Below are the code and all the weights of a small trained network. Each question names an input and a target symbol and asks about switching units off, where a switched-off unit gives its printed mean instead of its output.

import numpy as np


def w(rows, s, z=0):
    codes = np.array(rows[::2]) - 128.0
    scale = np.full(codes.shape[1], s)
    scale[-1] = z or s
    return codes * scale


def norm(h):
    return h / np.sqrt((h * h).mean(-1, keepdims=True) + 1e-5)


def f(y):
    return np.maximum(y, 0)


def softmax(a):
    e = np.exp(a - a.max(-1, keepdims=True))
    return e / e.sum(-1, keepdims=True)


def log_softmax(a):
    a = a - a.max(-1, keepdims=True)
    return a - np.log(np.exp(a).sum(-1, keepdims=True))


def net(x, mask):
    ids = ['αβγδεηθλξπστφψ'.index(c) for c in x.split()]
    T = len(ids)
    res = E[ids] + P[:T]
    u = 0
    for l in range(2):
        q, k, v = (norm(res) @ M[l].T for M in (Q, K, V))
        z = softmax(np.where(np.tri(T) > 0, q @ k.T / 4**0.5, -1e9)) @ v
        res = res + np.where(mask[u], z, O[l][:, -1]) @ O[l][:, :-1]
        u += 1
        y = f(norm(res) @ A[l][:, :-1].T + A[l][:, -1])
        res = res + np.where(mask[u : u + 8], y, B[l][:, -1]) @ B[l][:, :-1]
        u += 8
    return log_softmax(norm(res)[-1] @ U[:, :-1].T + U[:, -1])


Q, K, V, O, A, B = {}, {}, {}, {}, {}, {}
E = w([
[124,100,177,219,149,135,29],'α',
[123,152,153,141,138,136,73],'β',
[140,125,166,129,116,118,120],'γ',
[176,81,163,73,147,115,109],'δ',
[141,151,127,107,106,196,151],'ε',
[136,103,131,78,123,143,169],'η',
[63,178,91,165,178,164,139],'θ',
[124,203,178,136,66,133,94],'λ',
[152,93,88,112,198,170,104],'ξ',
[141,17,126,155,110,148,127],'π',
[151,180,175,98,129,208,181],'σ',
[162,152,95,100,180,60,131],'τ',
[161,86,199,133,252,108,106],'φ',
[162,155,189,76,113,236,152],'ψ',
],0.019)
P = w([
[44,191,225,55,62,74,130],'0',
[118,186,165,1,125,136,109],'1',
[130,165,165,28,118,131,133],'2',
[140,136,156,47,120,131,147],'3',
[181,172,137,97,97,162,149],'4',
[179,171,130,112,120,159,160],'5',
[192,155,134,129,110,158,179],'6',
[203,147,119,139,111,147,190],'7',
[213,138,133,114,145,187,186],'8',
],0.0073)
Q[0] = w([
[122,82,139,103,86,149,128],'0.h0',
[8,104,91,117,149,59,149],'0.h0',
[57,79,38,180,126,104,106],'0.h0',
[241,179,147,119,80,254,186],'0.h0',
],0.0095)
K[0] = w([
[143,125,128,151,160,116,104],'0.h0',
[114,197,229,35,94,144,116],'0.h0',
[150,131,149,2,67,208,88],'0.h0',
[190,90,40,227,210,123,154],'0.h0',
],0.007)
V[0] = w([
[102,99,254,169,238,156,45],'0.h0',
[40,84,118,202,17,176,107],'0.h0',
[202,32,79,49,165,235,149],'0.h0',
[175,79,174,103,58,31,157],'0.h0',
],0.0061)
O[0] = w([
[171,54,213,158,253,185,57,172],'0.h0',
[43,10,104,138,9,212,57,2],'0.h0',
[143,148,127,20,142,188,5,175],'0.h0',
[209,39,202,82,39,23,68,128],'0.h0',
],0.0072,0.0066)
A[0] = w([
[6,153,82,147,126,180,151,80],'0.n0',
[97,204,151,86,100,238,174,26],'0.n1',
[211,36,101,207,61,228,27,150],'0.n2',
[254,164,85,145,77,179,107,254],'0.n3',
[116,212,159,189,123,83,68,190],'0.n4',
[78,169,166,199,135,149,123,60],'0.n5',
[238,145,200,210,155,112,180,190],'0.n6',
[120,112,86,109,195,87,26,223],'0.n7',
],0.0077,0.0031)
B[0] = w([
[159,47,62,80,117,145,156,150],'0.n0',
[90,123,71,169,152,33,18,205],'0.n1',
[224,54,103,37,153,165,167,172],'0.n2',
[160,134,54,32,178,62,136,231],'0.n3',
[223,79,79,118,192,175,189,182],'0.n4',
[179,153,152,160,104,230,159,146],'0.n5',
[67,71,53,95,254,80,163,254],'0.n6',
[101,238,63,68,128,166,204,186],'0.n7',
],0.0072,0.0084)
Q[1] = w([
[67,92,149,146,62,83,84],'1.h0',
[181,124,95,191,106,6,110],'1.h0',
[170,117,62,2,183,152,199],'1.h0',
[72,76,57,55,249,177,192],'1.h0',
],0.0073)
K[1] = w([
[192,146,94,113,210,81,166],'1.h0',
[97,144,111,103,143,254,121],'1.h0',
[43,114,223,241,74,49,91],'1.h0',
[105,162,159,190,83,38,117],'1.h0',
],0.0086)
V[1] = w([
[109,153,69,83,47,38,215],'1.h0',
[107,204,100,135,182,42,107],'1.h0',
[136,2,121,125,101,6,90],'1.h0',
[208,120,131,167,183,95,239],'1.h0',
],0.0082)
O[1] = w([
[95,139,242,154,104,8,192,222],'1.h0',
[173,186,254,216,91,213,34,254],'1.h0',
[124,87,62,202,178,31,7,185],'1.h0',
[243,182,54,223,83,136,154,154],'1.h0',
],0.0083,0.0051)
A[1] = w([
[164,155,160,218,119,116,130,181],'1.n0',
[162,146,108,56,116,75,203,199],'1.n1',
[144,177,255,124,131,185,119,71],'1.n2',
[52,105,140,132,173,53,137,156],'1.n3',
[91,97,105,105,159,52,117,182],'1.n4',
[154,148,148,76,22,68,96,208],'1.n5',
[108,138,66,171,133,182,177,249],'1.n6',
[138,230,65,98,83,152,131,230],'1.n7',
],0.0099,0.002)
B[1] = w([
[145,204,111,100,91,107,78,188],'1.n0',
[88,113,99,126,126,156,244,253],'1.n1',
[158,167,126,137,25,92,98,207],'1.n2',
[56,142,170,164,118,178,112,218],'1.n3',
[99,100,129,143,85,173,103,224],'1.n4',
[205,88,111,105,135,106,204,176],'1.n5',
[107,116,152,185,116,182,120,176],'1.n6',
[79,106,36,135,128,128,162,218],'1.n7',
],0.011,0.0069)
U = w([
[206,47,180,185,194,216,101,129],'α',
[129,143,175,163,132,252,154,78],'β',
[87,91,177,134,120,81,99,255],'γ',
[154,62,99,178,155,9,24,139],'δ',
[53,42,45,52,59,68,44,119],'ε',
[142,77,170,158,96,179,232,136],'η',
[76,99,105,242,122,233,96,158],'θ',
[208,172,192,179,55,85,134,181],'λ',
[123,212,127,13,218,195,66,21],'ξ',
[214,11,115,65,102,126,90,138],'π',
[62,145,228,69,132,122,85,182],'σ',
[123,146,129,126,171,36,254,101],'τ',
[206,161,199,136,253,86,126,112],'φ',
[168,217,188,72,67,201,107,82],'ψ',
],0.0055,0.0045)

Each question gives the input, a string of symbols that net reads in full, and the target symbol t.
The units are the heads (4 rows each of Q, K, V and O) and the neurons (one row each of A and B). Each row of codes is followed by its name. A weight is (code - 128) times the scale printed after its matrix; where a second scale follows, it is the last column's (O, A, B and U).
mask holds one flag per unit, layer by layer, with each layer's heads first. A switched-off unit (its flag False) gives its mean, the last column of its rows in O or B, instead of its output. The means were averaged over made-up inputs and are rounded, as every weight is.
A unit's drop is (log p(t) with every unit on - log p(t) with that unit switched off) / (log p(t) with every unit on - log p(t) with every unit switched off).
The circuit of an input: a set's keep is (log p(t) with only the set's units on - log p(t) with every unit switched off) / (log p(t) with every unit on - log p(t) with every unit switched off). Starting from the 12 units with the biggest drops (on a tie, the unit counted first), units are removed one at a time, each time the one whose removal leaves the highest keep (on an exact tie, the one counted first), for as long as the keep stays at least 0.8.
units of the circuit, in order: the units of the circuit, biggest drop first
top k neurons: the k neurons with the biggest drops, biggest first
k most important neurons of layer l: the k neurons of layer l with the biggest drops, biggest first
drop of u: that unit's drop, to one decimal
input ε σ γ λ β ξ γ, target σ: units of the circuit, in order => (1.h0; 0.h0; 0.n1; 0.n6)
input σ λ γ, target λ: units of the circuit, in order => (1.h0; 1.n2)
input δ τ α ε λ θ ε, target θ: units of the circuit, in order => (0.h0; 1.n6)
input γ π η θ, target δ: units of the circuit, in order => (1.h0; 0.h0)
input γ ε δ β, target δ: units of the circuit, in order => (1.h0; 0.h0)
input ε λ δ λ δ σ σ, target σ: top 2 neurons => (0.n1; 0.n4)
input ε φ γ λ ψ ξ ε γ, target σ: units of the circuit, in order => (0.h0; 1.h0; 0.n1; 0.n6)
input τ π σ, target λ: units of the circuit, in order => (1.h0; 0.h0)
input λ η λ, target τ: top neuron => (0.n4)
input ψ λ ε, target ε: units of the circuit, in order => (0.h0; 0.n1)
input γ ξ σ τ θ δ, target δ: units of the circuit, in order => (0.h0; 1.h0)
input ε ψ β, target σ: units of the circuit, in order => (1.h0; 0.h0; 0.n1)
input γ ε λ ε λ, target δ: top 2 neurons => (0.n4; 0.n3)
input π ε β, target ε: units of the circuit, in order => (0.h0)
input ε ε δ λ, target σ: 2 most important neurons of layer 1 => (1.n3; 1.n4)
input ξ ε φ η γ γ θ β, target θ: drop of 1.n6 => 0.1
input ψ β σ ε ε ξ, target ξ: drop of 0.n1 => 0.3
input γ σ λ ε, target δ: drop of 1.h0 => 0.4
input π λ σ, target ε: drop of 0.h0 => 0.5
input φ τ ε α λ ψ ε ε, target α: units of the circuit, in order => (0.h0)
